
[[ -43    9  -20   50 -172  189  -29  -98  -86  190 -118  -28  114 -114
   182  338  -52  127   16   87  171   82  149  215 -136 -105   68 -140
  -107  -95  231   91 -160 -237  289  -28   67 -305  -35  -39  129]
 [ -59 -167  -33 -155   25  264   40  106   55  144  278 -347  159 -272
     9 -328 -506 -102   79 -161  412 -111  -38 -212 -293  101   -8  -36
    -2 -357  460   76  -46 -196 -173  294 -106  392  -43 -119 -182]
 [ 176  -76  -11  115 -344  180 -191 -224 -132 -213  -64   63    9  210
   -80  164  -41  128   64  260  -70   74  301  116  155  -40   61   12
   199  349  203  -84   78   25   20  -73  110   33 -205  276 -131]
 [ -78 -258 -324 -309  -49 -329  395  277  416 -212  352 -329 -172 -135
   116  206   20  502 -200  -15   36   70  229  121  137  -92 -755  279
  -434  158 -306  -23  138  590  336  163  -67   97  -13  520  395]
 [ -85   -1   19 -114  -90  -27   81 -248  -71  192  -45  287  100   -8
    68  277  124  197  -54  155   94   13   67  169 -114   -4  -41   26
  -144 -103   92   40 -178 -164  222    2  169 -228  107  -65   41]
 [  -9  -82 -100 -159  -39  200  -65   -5  102 -267   76 -136  -22   64
    42  169  -56  187 -103  -85 -129    2  261  246  267 -160 -114  134
  -118  178 -174 -243   64  229  -27   72  -84   82   83  451  -85]
 [ -30 -107  108 -328  156 -279   93    0  189  -54  363 -152  253  -39
  -257 -559 -238    9   63  -98  213  -67 -205 -374 -443  178 -179   70
    55 -315  244   83  -79  -41 -332  114  107  578   16 -215 -196]
 [ -91  123  108  -84  -19  406 -200 -221 -133   77  -97   31  214  -20
    75  175 -102  -42  -67 -100   46  -42  114  242  -59 -156  349 -132
   -15 -137  196 -129 -169 -303  -87  -39  -72  -88  154  -37 -232]
 [ -45   41   -1 -164  -62  177  -66 -227   62 -229   66  -37   45  144
     8  239   96  179 -199  -43 -251   -3  288  364  288 -222   44   65
   -79  285 -174 -243   20  191  -36  -57  -99   46  145  413 -156]
 [  37 -154 -150 -131  -67 -437  -82  123  222 -469 -202 -136  -98   95
   153  279  313  683   29   77  -69  112   70  179  -67 -153 -602  237
  -264  154 -326  -96  -28  361  476   75  272 -280  -78  406  480]
 [  55 -218 -192 -203   39 -381  138  123  295 -358   50  -38 -121   96
    71  223  173  536   17   62 -157  105  156  155  176  -54 -616  351
  -284  165 -517  -84   21  510  327  119  257  -97  -27  465  333]
 [  41  -70 -156 -217  -44 -330  -52  -28  202 -494 -139 -167  -46  187
   104  419  200  602  -77    6 -202  141  165  252  -49 -217 -389  169
  -168  241 -200 -124  -66  308  383  -67  169 -198 -101  336  320]
 [  22    8  111  133 -220 -135  207  113    7  383  121  337  185  -56
  -132   80  132 -112  125  356  109  267  125  -34  -14  113 -203  -91
  -134  -88 -174  207  -53  -84   40 -280  313 -247   84  -56  186]
 [ -14  -60  184  -74   28 -127   49 -320   62  114  216   35  235   56
  -156 -338   24  -14  115   89   18  -29  -61  -41 -134  119   18   24
    85  -60   67  128 -106  -75  -99   92  220  258   77  -65 -202]
 [ -30 -240 -283 -290  -53 -351  396  154  344 -179  326  -56 -184  -56
    58  249   73  504 -192   88  -25   56  250  115  225  -31 -698  333
  -392  181 -373  -36  126  594  285  123   21   74  -28  484  318]
 [  77 -193 -208 -124  -13 -466  221   98  388 -353  152 -270 -121   11
   122  204  110  610  -12   67 -101  108  214  150  127 -112 -631  259
  -281  237 -422   55   57  615  422   64  163  -19 -222  472  461]
 [   9   68  191  253 -116  177    0 -165  -34  354   87   83  176 -232
    99 -107  -33  -43  121  178  260  -58  127  108   75  -29  142 -142
   -95 -140  -49  186  -75  -62   27  -13   62  -52  -86   18   36]
 [ 272   17   51  304 -408  218 -284  136 -209  -81 -232  181  104  115
  -108  215 -145  -37  242  344   97  254  286  -72   -2   -9   77 -150
   203  106  181    2   41 -158  -61 -359  247 -223 -313   46   63]
 [-176 -102 -151 -249  -76  137   98   87   38   82   48 -134   41 -128
   136  301  -76  156 -132  -79  151   66   94  168 -158  -81 -190    9
  -240 -134  198  -59  -97 -132  214  116  -50 -149  192   78   84]
 [-101  -23  -38 -106   33  -11   71    2  205  -53   91 -214   44 -122
   177  150   85  281  -85  -80    1    1  147  289  104 -187 -208   60
  -296   10 -271  -34  -47  220  206   81  -35  -86   99  310  183]
 [   6  -45  101 -234   41 -131  -44 -319   27 -109  146    0  195  109
  -160 -238 -107  118   19    4   59  -84  -73 -126 -298   82   42   52
   140  -91  314   13 -122 -109 -156   72  133  358  -39 -141 -251]
 [  86   91  177  114   35  267 -198  -84  -66   59  -96  114  244   44
   -10   50 -113 -126  200    9  -61   91  145  135   81  -61  267  -88
    61 -110 -156  -26 -151 -150 -141 -152  191 -125   24    2 -133]
 [ -31  -43  -87  -93 -113  140  -63   66   48 -138  -19  -39  -31  -80
   122  223  -16  276 -104    2   94  -27  210  181  110 -152 -169   81
  -206   27  -72 -166   21  148   87   50  -74  -71   -3  311   89]
 [ 102   85  174  159  -33  238  -98 -339  -79  126   -8  173  190   46
    10   63  -73  -44  127  116  -68   -4  222  202  195  -56  323  -66
    86   33  -93   48 -120  -53  -60  -95  146  -33  -88   56 -171]
 [  38 -179 -112 -186  126 -394  120    4  275 -278   -8   29  -40  128
    80  220  223  486   78   41 -235  117   98  211  147  -39 -503  328
  -254  100 -580  -44  -82  409  350  111  361 -181   46  371  294]
 [ 238  -74  -60  202 -280  481  -28  424  -91  123  122  -35  143  -44
  -163  125 -571 -389  240  146  134  322  394 -174  129   64   82 -168
   163  -35  162   43  105 -134 -297 -312   68   19 -222   46  -85]
 [  11  -16  -37   36 -211  419  -24 -155 -114  115   20   13   86   34
    51  332 -152  -65  -24   86  -40  106  322  265  174  -90  188  -86
    23  126  174  -39  -31 -146   55  -62  -15 -123   26  153 -143]
 [ -53  165  165 -176   18   28  110 -268 -102  284  100  576  256   88
  -171  178   42  -91  -96  136  -37   58  105   58  -32   43  186  -34
   -49 -180  -41  -21 -194 -207 -216 -289  161  -61  203 -226 -229]
 [ -47    6  161 -139  -51  204  -45 -409 -218  218   87  547  157   75
  -167 -107  -15  -82  -35  157   96 -155   28  -18   10  155  220   84
    74 -144  186 -105 -110 -255 -284   87  113  173  191 -117 -446]
 [  99 -213  149  -52    5 -325 -198 -136  -32 -157 -129  281  115  162
  -173 -398  166  221  336  215  115  -39 -240 -238 -273  256 -278  241
   103 -162  -12    6 -115  -87   -9  252  544   93   18  -43  -55]
 [ 100 -102  178  226  180  495 -166   99   14  164   18   71  172  -76
    35 -260 -195 -324  424  -56  -72   22  141  151  474   54  142   95
   -28 -175 -609  -70  -52   30 -249  208  258  -29  203  307 -225]
 [-109 -135   95 -296  105   -7 -125  333  112 -112  159 -143  213  -67
  -213 -514 -111 -102   89 -167  210  -10 -212 -275 -312  101 -275   88
   -76 -354   30 -173   -8 -120 -397  172   77  323  329   25 -163]
 [  35 -150  108  -71   38   -7  -84 -171   61  -70  150 -140  175   44
  -118 -400 -127   10  192    0   63  -59  -66  -96 -139  113  -26   79
   124  -72  130   36  -57  -50 -133  228  188  327    7   37 -216]
 [-127   72  259  -15    2 -146  123 -134   83  361  254   21  316 -179
   -94 -371   84  -89   45   97  242  -24 -116  -67 -262   59  -10 -143
  -104 -269   51  220 -134 -156 -106  -33  106  137  152 -185  -21]
 [ -10   21   45  123 -282  202  -19   57 -102  209  -57  127  134  -20
     4  268   57  -77   54  215   62  217  213  166   36  -55  -13 -136
   -77   22   23   29  -43 -193   98 -196  140 -319  106   86   84]
 [ -71   38  209 -350  202 -358    9 -300  133  -85  172  -19  368  207
  -269 -308   51   35   32  -87 -114   52 -218 -106 -463   72   21   -6
   119 -171  146   61 -243 -187 -193  -78  268  287  188 -284 -225]
 [  95   11   66   36 -101  788 -155   71 -164   95  164   92  189   62
  -194    4 -485 -517   76  -52  -79   97  369   57  377   -4  412  -88
   195   12   52 -232   74 -175 -582 -141 -113  221  128  174 -550]
 [  46   46   89   34   11  446 -159  -88 -141  118  -56  237  150  -30
    26  114 -219 -121   96   -7   45  -25  191  126  170  -30  273  -15
     3 -169  -61 -113 -108 -155 -193  -21   67  -61   52   35 -242]
 [   8  -20  119 -251  136   24  -11 -375 -122  117   86  456  188   67
  -141 -138 -179   38   34   43  124 -162  -58 -142 -179  189  171  139
    85 -303  210  -32 -209 -210 -240  107  201  248   29 -281 -373]
 [-254 -117  112 -488  228 -383   47 -176  180  -60  196  -68  198  -54
  -100 -474  146  267  -87 -166  211 -203 -383 -150 -520  102 -304  183
  -166 -363  158  -44 -182  -98  -74  362  117  358  334 -141 -118]
 [ 142  -85  -67  -84 -277   96 -147 -305  -83 -338   19   13   -9  262
  -119  166  -94  230  -73  167 -111   20  277   72   64  -49   47   67
   216  369  332 -140   75   71  -36  -53   24  210 -223  235 -212]
 [ 142    1   51  249 -334  181    8  260    8  128  107  -82  162  -29
  -115   79 -137 -208  159  246   53  313  312   -8  106  -33  -45 -207
    43  111  -19  110   95  -21  -91 -347   99  -99 -116  155  107]
 [  24   72  110  -46  -87 -107  294  382   37  429  220  525  291   13
  -325  136  -18 -372  110  258   -8  431  146 -174  -18  164 -196  -94
  -137 -255 -326  112  -81 -151 -273 -538  353 -233  261 -205   72]
 [ -61  -75   86 -345  159 -201 -129 -147  176 -326  164 -272  174   33
  -113 -424  -75  254  -30 -194   96 -171 -174 -132 -347  -12 -119  119
    29 -146  183  -97  -78   48 -198  212   13  478   31   13 -181]
 [ 211 -127  -59   36  151   28  -85   22  132 -240  -67    7   -1   28
   125  130 -208  273  252  -24  -92   26  212  106  251  -30 -123  226
   -59  -31 -433  -39  -76  311  107  100  271  -48 -241  274   96]
 [ -66   90  164   -1 -133  180  -54 -241 -139  250   27  242  200  -62
   -31   -3   13  -49  -29  137  175  -48   65   74  -86   -3  185 -113
   -22 -141  185   18 -117 -252  -94  -58   45  -19   94 -103 -155]
 [ -85 -106   36 -458  134 -161  102 -378  -41   39  170  359  172  143
  -198 -125  -75  115  -67    3   58 -117 -143 -148 -329  216  -23  195
    54 -242  320  -52 -212 -225 -155  176  221  309  181 -277 -364]
 [  13  125   94  135 -391  159 -104  409 -121  203  -33   89  214 -152
  -125  102  -81 -180   21  234  344  257  153 -154 -252  -49  -63 -308
   -61 -175  251   35   27 -295 -177 -454    8 -209  -19 -119  166]
 [ -58 -345 -351 -362   76 -194  554  349  511 -140  554 -416 -100   -1
   -25  192 -122  169  -94 -117 -290  275  327  184  366  -17 -711  302
  -346  255 -523  -21  155  604  190  138   16  166  201  607  203]
 [-131 -169  -56  -86 -410  -65 -118 -117 -175  -40 -183  332 -128   -8
    64  146  416  427 -124  343  275  -98    3  108  -96   24 -399  181
  -205   80  213 -173   45  -77  298  252  113 -219  172  269  123]
 [ -54  -94 -126 -205   12  157   25  -15   12  -25   10   61   -1  -71
   125  260 -139  227  -66  -51  100  -42  146  138   24  -47 -114  137
  -187 -121   18 -122  -87   14  110  141   13  -56   43  131   -8]
 [ -59  -20  -78  -85 -136  113  110  -95  -30  187   22   13  100  -66
   106  364 -103  106  -50   77  114  109  167  163 -135  -55   -4  -79
  -114  -76  236   84 -145 -184  235  -57   57 -201    0  -62   76]
 [ -41  -73  124 -144  172    0  -42  -86   61   67   56  -28  253   19
   -61 -220  -82  -51  196  -85   16   32 -114  -12 -199   86    2   44
     3 -267  -22   36 -197 -190  -76  141  265   76  194 -102 -145]
 [ 106  176  188  245 -312  180 -227  197 -138  106 -102  149  218 -103
   -86   26  -65  -98   94  240  276  139  176  -88 -113  -86  104 -263
    19 -115  102   19    8 -179 -204 -408   51 -145 -160  -46   94]
 [  67   89  174  126  -89  392 -214 -270 -148   66  -66  168  203  113
   -33   92  -61 -136  107   88 -113   42  229  233  205  -77  369  -91
   128   71  -28  -78  -89 -166 -151 -113  109  -63   53  102 -279]
 [ 136 -111  103 -309  321 -244 -268 -164   93 -440  -13  -21  173  118
  -133 -452 -282  302  204 -181  125 -208 -225 -327 -405  127  -38  246
   163 -330  143  -94 -183   23 -268  238  268  486 -214 -180 -238]
 [ -40  147  157  -19 -130  154 -148 -175 -121   87  -72  161  225   24
   -44  120   26    3  -43   81   71   38   90  112 -140  -97  203 -150
     8  -82  175  -43 -134 -245  -90 -202   44  -99   74  -89 -103]
 [  -2    4  249  -73  -76 -293 -219 -291    0 -149  -27  -77  287  154
  -194 -390  179  134  121  107   69    0 -210 -119 -474   46  -12  -66
   176  -45  314   72 -137 -220  -65   -6  263  196   21 -154 -103]
 [ -99   87  224 -130   38  209 -114 -444 -133  173   47  209  272   48
   -89 -133  -21  -87  -16   -1   49 -125  -35   94 -134   19  347  -56
    85 -167  239  -38 -195 -330 -200   52   69  138  199 -171 -391]
 [  25   46  155 -336  200 -120 -332   -2    7 -343  -75   42  256   86
  -187 -327 -179  151   59 -185  160 -112 -215 -297 -499   31   27   65
   101 -383  225 -196 -176 -175 -400   -8  137  329   -2 -247 -235]
 [   5 -123   76 -146  198  -46  155   24  292   10  421 -393  243  -49
  -132 -434 -276 -134  147 -169  -32   50    7  -80  -46   58  -92   23
    19 -110 -106  121  -34  120 -220  118   78  438   62   75 -157]
 [ -10   36  135 -410  362 -251  117 -168  333 -231  418 -226  309  141
  -258 -357 -185    8  -50 -279 -234   -4  -28  -70 -126  -23    5   79
    44  -85 -172  -30 -112  199 -402  -82   43  573  103  -21 -292]
 [ 356  -37   -6  281 -279  448 -189  528 -108  -37    1   23  172   68
  -247   92 -561 -430  368  179   40  409  401 -245  154   64   97 -174
   259   -5   27  -21  121 -109 -416 -456  193  -20 -292   63  -83]
 [ 213   59   92  148 -170  123   -6  274 -112  206  -34  355  275  109
  -243  226 -235 -330  279  256  -16  427  234 -155  -46  108   73 -171
   127 -146  -50  110  -95 -261 -210 -535  384 -262  -78 -215   13]
 [-100   56   64  -49 -195  -29  -91 -232  -57   -3 -111  121   71   -5
    87  196  261  302 -123  150   98  -36   77  228  -99 -139  -53  -28
  -147   44   94  -55  -90  -67  205  -21   44 -189   66  113   86]
 [-142 -135 -214 -438  -28 -384  152  -57  264 -382  100 -165 -100   75
    89  300  251  636 -305  -42  -83   -1   95  221  -81 -165 -546  252
  -324  185 -101 -164  -10  350  347  119  -17    0  104  370  242]
 [ 125   -1  -13   88 -244  206 -262 -161 -192 -133 -224  223  -30  -12
   107  230  -89  315   14  196  239 -106  200   53    3  -64   67   38
    16   12  236 -110  -20  -35   77   10   47  -82 -285  108   -1]
 [ -48 -109 -158 -204 -102    9  203   -6   46   78  177  126  -36 -125
    63  229 -126  249 -148   86  204  -38  183   27   -5   16 -242  127
  -217  -81  104  -24  -13  103  112   81  -35   43  -49   95   59]
 [ -29  -91  -94    5 -211 -350  122  102  214  -88   67 -221  -64 -216
   189  101  176  548  -72  175  285   -5  102   71 -129 -124 -517   55
  -327   46  -43  124   41  319  418   55   22  -97 -219  266  506]
 [ -55   57  165  142  -52  333 -127 -172  -73  262   12  -27  176 -246
   158 -115 -106  -17   77   22  294 -156   63  137   -5  -70  220 -122
   -84 -216   99   61 -112 -165  -15  134  -45   -3    0   10  -80]
 [ -34 -103  175 -261  110 -251 -173  -97  137 -279  117 -220  255  139
  -239 -552   35   82  119 -101   16  -36 -246 -190 -390   76 -144   81
   118 -123  136  -56  -85  -77 -242  152  203  405  151  -20 -205]
 [ 180  -13   43  162 -214  250 -184   68 -112  -45 -110  111  124  102
   -77  156 -150  -82  196  182  -15  201  259   32  104  -19   89  -75
   122   68    7  -41   -7 -100  -89 -210  202 -132 -124  110  -51]]

[  16 -180  409   58 -328  101   16  164   73  -92  -54   -3    7 -232
  -77   28   78  -49  434  -24  292 -130  282  -60   31 -104  155  -70
   91  -71]	49
[ -95   62  129  -69  109  276  -85  484   65 -203    7  196 -390  -51
 -246   29  -47 -123  101   28   38 -190   80   63    6  -78 -291  -27
  296  285]	38
[ -37  -52  222  -86  107  349  -33  154  169 -166  121  212 -139 -416
 -236  -69  260   10  206 -101   68 -180   30 -130 -113   99 -190  102
  113  174]	13
[  32  152    7 -244   75  131   32  182  -47  235  111   42    0   -5
 -147   62   82 -139  153  -14   79 -317   67 -269  -98  127 -295  -79
  217  143]	48
[ -70  -22  151  395 -132 -275   56 -206   58  -38   -4 -430   81 -190
  217  -52 -326 -128  140  134 -281 -212  128  156  224 -268  255   24
  -92 -253]	40
[  26   37   48 -129 -162  341  -55  389   86  -34  -75  -30 -136 -120
 -101  149 -108  -72  214   15  183 -804  268 -336   29  -30 -358  -93
  429  122]	36
[ 114  -25  177 -140 -193  157   61  536 -118  186   10   79  -71   45
 -161 -119  166 -276   99  -77  226   46  -18 -114  -83  -40 -234 -184
  326  110]	29
[ -43   43  128   13  358  324 -100   52  362 -263  216  209 -292 -258
 -234  -51  129   39  247 -117  -63  -81  -36   24  -78  -54 -158  189
  -40  225]	27
[-101  -87  130 -102 -178  367   13  333  248 -275  248  126 -151 -315
 -107   48  262  -52  197 -137   69 -390   95 -158  -32  -44 -239   52
  183   39]	2
[  33   63    1 -257 -186  306 -102  697  -65   58 -109  104 -185   47
 -154   56  -44 -206  -24  -12  195 -613   67 -246  -54   33 -509 -158
  602  216]	62
[  12  -91  214  -48    7  233 -128  135  213  -93   22  128  -55 -338
 -124  -63  139   -7  176 -112   97 -290    4 -109 -102   54 -113  117
  137   88]	32
[ 113  240   29 -141  284 -233 -149   32   38  231   30   49   97  264
  134 -126  -34  -50 -147  -82 -217  200 -291  101   94 -117   42   58
  -45   39]	63
[ -44  144   -4  106  100 -177 -153   77  -38   20   47  -40  -45  221
  -84  -83 -175 -166  101   32  -99   24 -101  198 -109  -42   -2  -31
   46   25]	50
[   8  172   29   29   93   22  -97   71 -238   -9   -1   35   98   51
 -174 -186   38  -42   89   28  -42  -33 -106  -22 -150  132 -119  -86
  146   53]	19
[-153  124  -98 -175  -12 -150   24  289   22   76  462  109  -53  226
  -48  -40  242 -308  -62 -131 -167  253 -262  159 -159    4 -162  -16
    1    5]	17
[ -14   83   80  216   11 -264 -100  -97 -102   71  -47 -194  116   51
   26 -132 -217 -131   97   81 -143  -28  -51  156  -23  -46  137  -23
    7 -100]	22
[-118  178   32   26   46 -189  -59  146 -386   54   15   29   53  147
 -174 -150  -27 -188   -6  121 -111  147 -115  161 -158  156  -71 -131
  155   50]	69
[ 194  114   33   42  235 -113 -299   65  103  136 -168   -7  109   62
  126 -307 -129  -32 -249 -121 -211  -24 -412   93   11  -97  -28  131
  102   28]	44
[  31  -41  303  400   41 -380 -168 -379  -50   92 -298 -291  195 -177
   81 -157 -398  -35  215  159 -110  -49   64  223   37  -60  418   69
 -106 -153]	47
[-214  176  -10 -233  178 -221  -40  106  -43   34  397  240   -2  134
  -78  -48  284 -169  -99  -80 -237  377 -279  225 -152  130  -51   72
  -98   60]	53
[  -8   80  122  293  116 -133  -42 -204  -18  -34   14 -189   51  -77
  -34 -149 -168  -55  219   75 -154    6    6  124   -4  -86  147   18
  -91  -71]	58
[ -69  256 -166 -120  199  -81  -84   46   72  -91  509  184   76  294
  -42 -172  347  -59  -30 -217 -257  352 -416  134 -173    3  -85   57
 -166  -32]	11
[ -38  -33  261  -30  -18  250   10  285  129 -132  -17   68 -236 -233
 -130   77  -18  -55  251   22  100 -286  235  -74  103 -122 -118  -13
  194  146]	28
[ 146   55  104  -53  -42  254  -63  375  -90   55 -101   50  -23  -41
 -142 -167   59  -96   66  -57  123 -219  -48 -185  -55   -9 -274 -112
  342  119]	10
[  71  -22  328  510  192 -454 -174 -583  137   31 -313 -393  222 -288
  308 -213 -482   87   83  136 -358  -15  -19  290  277 -257  575  218
 -281 -238]	20
[-210  327 -143 -320  249 -294 -143   22   34   -3  557  327   25  513
 -112   62  298  -94   88 -143 -163  462 -289  255 -251  121   21   41
 -243   35]	18
[ -59  336  -49 -175  147  -84 -181   88 -133 -150  142  191  121  360
   -6  -43  116  115    2  -45 -153   75 -172   65   17    3  -13  -45
    4    3]	7
[ 285 -106  277  690   88 -222 -197 -639  215   60 -402 -565  333 -416
  274 -367 -505  111  218   53 -213 -317  -30   45  159 -263  463  185
 -174 -300]	54
[-281  414 -340 -371  108  198  274  632 -436  -12  747  319 -280  502
 -516   22  497 -410   93  -14  -59  380 -128  -10 -367  230 -649 -343
  219  285]	35
[  16   -1   94  113  205  229 -132   12  215 -177  103   69  -69 -323
 -131 -216  108   11   83 -119 -118 -164 -169  -19 -122   13 -143  168
   47   88]	23
[  46   51  129   92   52   63  -75  156 -170   15 -133  -27   33 -159
  -98 -227  -32  -85  -29   38  -74 -118  -95  -21  -38   44 -129  -35
  229   69]	15
[ -22    3  289  -96  107  274 -174  246 -108 -186 -210  270  -57 -358
 -218 -146  131   97   10   12   58 -198  -13  -75  -44  168 -162   50
  294  211]	16
[  68   47  135  389   14 -228 -118 -318   17    7 -154 -349  189  -78
  119 -151 -342   -2  217   95 -157 -214   41   85   74 -146  268   24
  -75 -193]	26
[-220  147   53  -93  -11 -225 -144  285 -291   38  -55   87 -112  202
 -191   86 -196 -235   43  192  -10 -101   66  206 -133  161 -100 -113
  257  136]	1
[-135  213  156 -224  267 -160    7   15 -278   95  135  239   77    6
 -137  -85  234  -37  -38   50 -165  383 -128  109  -44  201   13    1
  -44  123]	33
[ 252  -49  339  610  201 -462 -205 -731  -24  323 -610 -583  409 -418
  284 -338 -666   60   78  214 -264 -282   -1   89  184 -107  520  165
 -125 -233]	60
